Below is a small trained network, with its code and all its weights. Each question gives an input and a target symbol and asks what happens when units are switched off, that is, made to give their printed mean instead of their output.

import numpy as np


def w(rows, s, z=0):
    codes = np.array(rows[::2]) - 128.0
    scale = np.full(codes.shape[1], s)
    scale[-1] = z or s
    return codes * scale


def f(y):
    return np.maximum(y, 0)


def softmax(a):
    e = np.exp(a - a.max(-1, keepdims=True))
    return e / e.sum(-1, keepdims=True)


def log_softmax(a):
    a = a - a.max(-1, keepdims=True)
    return a - np.log(np.exp(a).sum(-1, keepdims=True))


def net(x, mask):
    ids = ['ΔΘΛΣΩαγζξτφψ'.index(c) for c in x.split()]
    T = len(ids)
    res = E[ids] + P[:T]
    u = 0
    for l in range(3):
        q, k, v = (res @ M[l].T for M in (Q, K, V))
        z = softmax(np.where(np.tri(T) > 0, q @ k.T / 3**0.5, -1e9)) @ v
        res = res + np.where(mask[u], z, O[l][:, -1]) @ O[l][:, :-1]
        u += 1
        y = f(res @ A[l][:, :-1].T + A[l][:, -1])
        res = res + np.where(mask[u : u + 8], y, B[l][:, -1]) @ B[l][:, :-1]
        u += 8
    return log_softmax(res[-1] @ U[:, :-1].T + U[:, -1])


Q, K, V, O, A, B = {}, {}, {}, {}, {}, {}
E = w([
[32,33,204,100],'Δ',
[182,91,250,54],'Θ',
[148,50,239,163],'Λ',
[126,216,40,79],'Σ',
[139,216,152,127],'Ω',
[196,155,186,217],'α',
[107,116,147,188],'γ',
[134,99,111,175],'ζ',
[122,97,122,181],'ξ',
[114,84,119,183],'τ',
[141,125,117,168],'φ',
[129,127,69,29],'ψ',
],0.017)
P = w([
[242,125,3,175],'0',
[102,199,144,179],'1',
[102,203,146,179],'2',
[103,204,148,190],'3',
[99,199,146,192],'4',
[107,186,143,192],'5',
],0.0066)
Q[0] = w([
[182,2,214,178],'0.h0',
[110,161,141,167],'0.h0',
[179,240,221,198],'0.h0',
],0.0057)
K[0] = w([
[229,87,156,118],'0.h0',
[254,159,113,242],'0.h0',
[184,46,132,162],'0.h0',
],0.0083)
V[0] = w([
[43,63,121,106],'0.h0',
[2,90,70,106],'0.h0',
[187,89,142,117],'0.h0',
],0.0077)
O[0] = w([
[148,120,3,87,44],'0.h0',
[185,17,116,195,2],'0.h0',
[215,79,162,195,160],'0.h0',
],0.0044,0.0052)
A[0] = w([
[31,108,112,215,85],'0.n0',
[177,5,101,128,60],'0.n1',
[63,64,8,146,252],'0.n2',
[180,196,166,121,74],'0.n3',
[154,140,32,117,141],'0.n4',
[193,138,218,102,140],'0.n5',
[2,171,127,85,95],'0.n6',
[192,135,135,155,79],'0.n7',
],0.008,0.0048)
B[0] = w([
[159,178,50,151,203],'0.n0',
[98,94,7,149,145],'0.n1',
[116,145,164,130,226],'0.n2',
[141,90,71,162,212],'0.n3',
[75,132,105,117,164],'0.n4',
[176,75,162,136,254],'0.n5',
[97,89,104,144,181],'0.n6',
[146,130,117,130,152],'0.n7',
],0.012,0.0051)
Q[1] = w([
[134,250,114,222],'1.h0',
[187,105,151,160],'1.h0',
[201,146,69,121],'1.h0',
],0.019)
K[1] = w([
[216,99,9,126],'1.h0',
[187,70,173,249],'1.h0',
[190,215,86,153],'1.h0',
],0.013)
V[1] = w([
[107,1,49,182],'1.h0',
[157,159,122,112],'1.h0',
[93,170,91,97],'1.h0',
],0.0097)
O[1] = w([
[91,131,205,138,254],'1.h0',
[130,125,2,127,118],'1.h0',
[146,229,203,65,7],'1.h0',
],0.0095,0.0057)
A[1] = w([
[53,191,182,140,12],'1.n0',
[73,210,132,23,220],'1.n1',
[19,135,95,152,149],'1.n2',
[212,122,229,67,90],'1.n3',
[156,232,54,110,4],'1.n4',
[225,119,201,155,122],'1.n5',
[186,156,95,150,215],'1.n6',
[117,90,103,2,122],'1.n7',
],0.0097,0.0039)
B[1] = w([
[240,47,72,104,227],'1.n0',
[49,128,180,124,223],'1.n1',
[211,114,175,50,235],'1.n2',
[178,58,83,107,177],'1.n3',
[229,106,132,93,183],'1.n4',
[63,112,99,189,253],'1.n5',
[181,228,217,87,201],'1.n6',
[2,171,22,165,155],'1.n7',
],0.0066,0.0079)
Q[2] = w([
[161,25,48,112],'2.h0',
[130,134,58,253],'2.h0',
[28,54,209,106],'2.h0',
],0.011)
K[2] = w([
[187,24,102,125],'2.h0',
[152,128,59,254],'2.h0',
[21,59,241,142],'2.h0',
],0.012)
V[2] = w([
[255,120,161,104],'2.h0',
[124,23,92,113],'2.h0',
[119,128,100,203],'2.h0',
],0.0087)
O[2] = w([
[156,34,58,64,227],'2.h0',
[55,82,194,39,255],'2.h0',
[1,83,79,235,201],'2.h0',
],0.0069,0.0071)
A[2] = w([
[113,156,51,203,54],'2.n0',
[39,152,86,74,131],'2.n1',
[80,152,114,60,36],'2.n2',
[155,153,124,104,145],'2.n3',
[60,32,129,88,86],'2.n4',
[155,121,171,181,255],'2.n5',
[194,113,81,166,201],'2.n6',
[173,129,10,65,78],'2.n7',
],0.011,0.0084)
B[2] = w([
[254,135,117,190,166],'2.n0',
[167,55,237,223,149],'2.n1',
[131,251,45,145,142],'2.n2',
[180,60,108,185,149],'2.n3',
[181,222,146,187,255],'2.n4',
[36,190,92,36,205],'2.n5',
[62,119,148,78,187],'2.n6',
[97,13,146,173,160],'2.n7',
],0.007,0.021)
U = w([
[130,77,217,86,97],'Δ',
[241,83,196,252,2],'Θ',
[49,91,180,188,13],'Λ',
[255,156,68,131,153],'Σ',
[111,31,89,132,115],'Ω',
[158,143,3,246,70],'α',
[135,171,49,137,204],'γ',
[50,99,89,94,232],'ζ',
[50,102,84,93,225],'ξ',
[54,83,121,84,228],'τ',
[143,166,57,140,189],'φ',
[182,241,146,186,47],'ψ',
],0.0066,0.0053)

Each question gives the input, a string of symbols that net reads in full, and the target symbol t.
The units are the heads (3 rows each of Q, K, V and O) and the neurons (one row each of A and B). Each row of codes is followed by its name. A weight is (code - 128) times the scale printed after its matrix; where a second scale follows, it is the last column's (O, A, B and U).
mask holds one flag per unit, layer by layer, with each layer's heads first. A switched-off unit (its flag False) gives its mean, the last column of its rows in O or B, instead of its output. The means were averaged over made-up inputs and are rounded, as every weight is.
A unit's drop is (log p(t) with every unit on - log p(t) with that unit switched off) / (log p(t) with every unit on - log p(t) with every unit switched off).
The circuit of an input: a set's keep is (log p(t) with only the set's units on - log p(t) with every unit switched off) / (log p(t) with every unit on - log p(t) with every unit switched off). Starting from the 12 units with the biggest drops (on a tie, the unit counted first), units are removed one at a time, each time the one whose removal leaves the highest keep (on an exact tie, the one counted first), for as long as the keep stays at least 0.8.
circuit, biggest first: the units of the circuit, biggest drop first
most important unit: the unit with the biggest drop
k most important neurons: the k neurons with the biggest drops, biggest first
top k neurons in layer l: the k neurons of layer l with the biggest drops, biggest first
input Σ α Σ φ Ω ξ, target Σ: circuit, biggest first	(1.h0 1.n4 2.h0)
input Δ α τ ψ τ, target Δ: most important unit	0.h0
input ψ γ ζ τ, target ψ: circuit, biggest first	(2.h0 1.h0 0.n5)
input α Λ Θ φ, target α: circuit, biggest first	(2.h0 1.h0 0.h0)
input τ ξ Λ τ Δ, target Δ: circuit, biggest first	(1.h0 2.h0 1.n2)
input ψ τ Δ ζ α γ, target ψ: circuit, biggest first	(2.h0 1.h0 0.n5)
input ζ γ Θ ξ Σ Σ, target Σ: top 2 neurons in layer 0	(0.n5 0.n4)
input Θ Θ ζ φ α, target α: top 3 neurons in layer 1	(1.n5 1.n2 1.n0)
input Λ Σ ψ Θ ξ, target Λ: circuit, biggest first	(0.n1 1.h0 2.h0)
input ψ ψ Δ Λ α ξ, target ψ: circuit, biggest first	(2.h0 1.h0 0.n5 0.n4)
input Θ φ ξ τ, target Θ: top 2 neurons in layer 2	(2.n4 2.n5)
input Θ ξ τ α ζ, target Θ: 4 most important neurons	(0.n3 0.n5 1.n3 2.n4)
input Ω α Δ ζ, target Ω: 3 most important neurons	(2.n7 1.n4 2.n4)
input ψ α ψ Ω τ, target ψ: circuit, biggest first	(2.h0 1.h0 0.n5 0.n4)
input ζ α ψ ψ ζ Λ, target Λ: circuit, biggest first	(2.h0 1.n5 1.h0 1.n2)
input α Σ τ, target α: most important unit	2.h0
input Σ Σ ζ ζ ζ, target Σ: 2 most important neurons	(0.n5 1.n4)
input Λ ψ ξ Θ τ, target Λ: top 3 neurons in layer 0	(0.n1 0.n5 0.n2)
input Ω α Θ Θ Ω, target Ω: 4 most important neurons	(2.n7 1.n4 2.n4 0.n6)
input Σ Θ Λ τ, target Σ: most important unit	1.h0
input α Θ ξ, target α: 2 most important neurons	(1.n0 2.n0)
input Σ τ Ω, target Σ: 2 most important neurons	(1.n4 1.n1)
input α α Θ τ Δ Λ, target Λ: 2 most important neurons	(1.n5 0.n5)
input α ξ α Σ γ, target α: 2 most important neurons	(0.n3 2.n0)
input Ω α Ω φ, target Ω: circuit, biggest first	(1.h0 2.h0 2.n7 1.n4)
input Ω ψ Θ Σ Ω, target Ω: top 3 neurons in layer 0	(0.n3 0.n2 0.n6)
input Λ α γ, target Λ: 3 most important neurons	(0.n1 0.n5 1.n6)
